Below are the code and all the weights of a small trained network. Each question names an input and a target symbol and asks about switching units off, where a switched-off unit gives its printed mean instead of its output.

import numpy as np


def w(rows, s, z=0):
    codes = np.array(rows[::2]) - 128.0
    scale = np.full(codes.shape[1], s)
    scale[-1] = z or s
    return codes * scale


def f(y):
    return y / 2 * (1 + np.tanh(0.7978845608 * (y + 0.044715 * y**3)))


def softmax(a):
    e = np.exp(a - a.max(-1, keepdims=True))
    return e / e.sum(-1, keepdims=True)


def log_softmax(a):
    a = a - a.max(-1, keepdims=True)
    return a - np.log(np.exp(a).sum(-1, keepdims=True))


def net(x, mask):
    ids = ['αβγδηθλμπτφψ'.index(c) for c in x.split()]
    T = len(ids)
    res = E[ids] + P[:T]
    u = 0
    for l in range(2):
        r = res
        for j in range(3):
            rows = slice(2 * j, 2 * j + 2)
            q, k, v = (r @ M[l][rows].T for M in (Q, K, V))
            z = softmax(np.where(np.tri(T) > 0, q @ k.T / 2**0.5, -1e9)) @ v
            o = O[l][rows]
            res = res + np.where(mask[u + j], z, o[:, -1]) @ o[:, :-1]
        u += 3
        y = f(res @ A[l][:, :-1].T + A[l][:, -1])
        res = res + np.where(mask[u : u + 4], y, B[l][:, -1]) @ B[l][:, :-1]
        u += 4
    return log_softmax(res[-1] @ U[:, :-1].T + U[:, -1])


Q, K, V, O, A, B = {}, {}, {}, {}, {}, {}
E = w([
[133,137,121,146,147,114,146,159],'α',
[182,124,91,147,117,86,106,158],'β',
[181,122,162,144,119,79,118,188],'γ',
[132,120,148,192,111,121,149,175],'δ',
[46,184,159,139,74,58,109,71],'η',
[86,123,186,177,123,118,218,167],'θ',
[172,106,155,157,100,51,158,119],'λ',
[101,146,20,150,117,121,255,87],'μ',
[150,131,47,72,133,29,167,128],'π',
[111,46,125,131,139,158,62,68],'τ',
[145,147,129,72,72,109,251,229],'φ',
[121,58,178,75,61,85,147,179],'ψ',
],0.016)
P = w([
[170,124,204,129,255,102,151,80],'0',
[200,121,157,144,173,144,129,93],'1',
[198,122,129,150,135,158,125,92],'2',
[191,129,123,152,113,144,113,100],'3',
[178,133,122,151,98,133,111,103],'4',
[164,139,119,149,85,120,109,110],'5',
[144,145,123,144,78,109,110,115],'6',
[123,154,131,139,72,91,110,124],'7',
[98,160,146,139,73,76,119,130],'8',
[83,169,148,130,73,55,115,135],'9',
[54,180,163,126,80,34,125,141],'10',
],0.0077)
Q[0] = w([
[123,133,110,144,100,128,113,125],'L0H1',
[112,138,109,149,93,124,121,119],'L0H1',
[172,72,71,208,74,28,150,194],'L0H2',
[177,163,130,128,98,33,95,48],'L0H2',
[135,133,106,56,198,127,177,36],'L0H3',
[203,133,167,252,34,42,172,145],'L0H3',
],0.021)
K[0] = w([
[127,146,144,127,125,133,133,118],'L0H1',
[137,150,136,115,122,136,120,112],'L0H1',
[47,155,129,161,7,42,145,147],'L0H2',
[80,250,137,92,127,152,44,78],'L0H2',
[191,99,75,114,188,110,197,154],'L0H3',
[107,234,115,103,32,55,144,94],'L0H3',
],0.021)
V[0] = w([
[84,193,162,87,110,112,103,83],'L0H1',
[94,250,134,142,40,130,75,108],'L0H1',
[203,166,107,162,138,115,65,185],'L0H2',
[139,139,144,57,113,71,122,109],'L0H2',
[188,94,135,129,82,67,195,94],'L0H3',
[123,158,115,67,133,148,132,136],'L0H3',
],0.015)
O[0] = w([
[73,90,73,140,28,120,131,174,90],'L0H1',
[5,44,116,105,137,53,132,238,74],'L0H1',
[49,126,184,109,247,143,205,177,100],'L0H2',
[117,139,51,98,128,246,158,154,170],'L0H2',
[77,193,90,149,112,253,53,148,248],'L0H3',
[167,136,128,124,89,117,188,96,117],'L0H3',
],0.0061,0.014)
A[0] = w([
[74,91,116,188,103,103,24,19,70],'L0N1',
[147,123,103,153,130,177,150,100,11],'L0N2',
[122,80,254,91,135,136,48,114,62],'L0N3',
[94,104,228,192,81,161,144,90,7],'L0N4',
],0.0096,0.0014)
B[0] = w([
[66,143,128,104,158,205,195,123,223],'L0N1',
[151,62,100,124,149,141,102,255,254],'L0N2',
[157,193,85,94,96,170,111,247,156],'L0N3',
[173,154,54,82,143,136,86,105,184],'L0N4',
],0.0094,0.0053)
Q[1] = w([
[154,103,134,40,133,113,151,137],'L1H1',
[144,40,119,119,86,62,113,131],'L1H1',
[115,107,165,148,162,93,81,97],'L1H2',
[138,207,108,92,148,144,88,98],'L1H2',
[90,154,151,147,178,108,75,117],'L1H3',
[127,6,171,124,178,75,142,136],'L1H3',
],0.024)
K[1] = w([
[183,136,151,163,97,205,162,138],'L1H1',
[211,107,121,202,172,141,119,109],'L1H1',
[140,157,125,169,225,199,84,118],'L1H2',
[19,156,108,108,104,139,114,148],'L1H2',
[118,170,95,180,195,97,159,178],'L1H3',
[254,160,162,168,215,201,120,94],'L1H3',
],0.019)
V[1] = w([
[177,102,163,8,103,198,145,155],'L1H1',
[179,147,18,91,143,32,113,183],'L1H1',
[126,117,11,145,187,120,103,42],'L1H2',
[183,101,141,182,78,105,136,155],'L1H2',
[177,91,72,119,148,155,255,188],'L1H3',
[94,178,79,189,223,99,240,99],'L1H3',
],0.014)
O[1] = w([
[26,133,174,127,103,95,157,147,252],'L1H1',
[109,254,141,158,98,183,99,159,107],'L1H1',
[84,105,69,205,212,132,133,83,100],'L1H2',
[173,90,85,131,61,152,116,132,101],'L1H2',
[143,141,89,59,108,81,129,107,199],'L1H3',
[148,170,120,89,213,53,134,112,99],'L1H3',
],0.0095,0.02)
A[1] = w([
[93,125,136,147,99,140,153,174,53],'L1N1',
[148,93,183,114,199,212,34,121,139],'L1N2',
[234,124,173,230,164,61,118,200,39],'L1N3',
[226,151,209,253,108,88,152,90,254],'L1N4',
],0.015,0.0036)
B[1] = w([
[158,102,113,131,176,133,107,94,252],'L1N1',
[150,98,187,155,105,9,71,164,165],'L1N2',
[114,119,200,114,153,254,70,103,152],'L1N3',
[135,183,58,178,31,126,238,96,150],'L1N4',
],0.016,0.02)
U = w([
[226,175,183,120,165,148,177,19,79],'α',
[196,177,168,103,200,157,71,93,1],'β',
[206,175,203,121,195,186,224,255,218],'γ',
[115,199,225,163,108,199,145,174,45],'δ',
[171,130,88,156,164,170,173,236,170],'η',
[155,160,121,194,75,114,160,106,190],'θ',
[132,147,135,155,114,100,66,145,63],'λ',
[240,179,46,115,185,101,68,25,127],'μ',
[91,226,103,159,155,185,60,194,168],'π',
[21,132,183,142,127,143,174,121,220],'τ',
[151,190,135,20,55,123,64,93,128],'φ',
[157,113,119,146,117,217,85,128,96],'ψ',
],0.0047,0.0031)

Each question gives the input, a string of symbols that net reads in full, and the target symbol t.
The units are the heads (2 rows each of Q, K, V and O) and the neurons (one row each of A and B). Each row of codes is followed by its name. A weight is (code - 128) times the scale printed after its matrix; where a second scale follows, it is the last column's (O, A, B and U).
mask holds one flag per unit, layer by layer, with each layer's heads first. A switched-off unit (its flag False) gives its mean, the last column of its rows in O or B, instead of its output. The means were averaged over made-up inputs and are rounded, as every weight is.
A unit's drop is (log p(t) with every unit on - log p(t) with that unit switched off) / (log p(t) with every unit on - log p(t) with every unit switched off).
The circuit of an input: a set's keep is (log p(t) with only the set's units on - log p(t) with every unit switched off) / (log p(t) with every unit on - log p(t) with every unit switched off). Starting from the 12 units with the biggest drops (on a tie, the unit counted first), units are removed one at a time, each time the one whose removal leaves the highest keep (on an exact tie, the one counted first), for as long as the keep stays at least 0.8.
circuit, biggest first: the units of the circuit, biggest drop first
k most important neurons of layer l: the k neurons of layer l with the biggest drops, biggest first
which heads matter: for each layer, one digit per head in row order, 1 if its drop is at least 0.15 and else 0, layers parted by /
input φ δ λ τ δ θ π δ μ α θ, target μ: circuit, biggest first -> L0N4; L1H3
input π λ μ, target π: circuit, biggest first -> L1H1
input θ γ μ δ θ γ θ γ δ, target θ: 2 most important neurons of layer 1 -> L1N4; L1N2
input φ φ φ α θ α λ φ τ μ, target φ: circuit, biggest first -> L1H2; L1H3
input θ η π φ φ η δ δ φ ψ, target ψ: circuit, biggest first -> L1H3; L1N1
input λ θ π γ, target π: which heads matter -> 000 / 110
input θ τ μ, target τ: which heads matter -> 010 / 110
input γ π β μ δ, target μ: 2 most important neurons of layer 0 -> L0N1; L0N2
input φ μ π θ φ φ θ α β, target θ: which heads matter -> 110 / 101
input θ φ α δ α μ α θ η, target τ: circuit, biggest first -> L0N1; L0H1
input β α η θ, target α: which heads matter -> 011 / 101
input α η δ δ λ, target θ: circuit, biggest first -> L1N4; L1H3
input φ ψ α, target ψ: circuit, biggest first -> L1H3; L1N1; L0N1
input β τ θ τ, target τ: circuit, biggest first -> L0N1; L1H1
input θ η λ, target θ: circuit, biggest first -> L1H3; L1N4
input φ λ θ θ η α γ, target δ: 2 most important neurons of layer 0 -> L0N2; L0N1
input π β θ β τ α η μ τ δ, target ψ: circuit, biggest first -> L1H1; L1H3
input β β τ φ μ π μ α μ, target μ: which heads matter -> 110 / 111
input ψ μ δ α α φ β τ θ, target τ: which heads matter -> 110 / 110
input ψ τ δ, target ψ: most important neuron of layer 0 -> L0N2
input λ π τ β τ θ β φ β τ, target φ: circuit, biggest first -> L1H3
input δ τ ψ β η φ φ τ α, target β: which heads matter -> 101 / 111
input π δ δ, target π: which heads matter -> 000 / 110
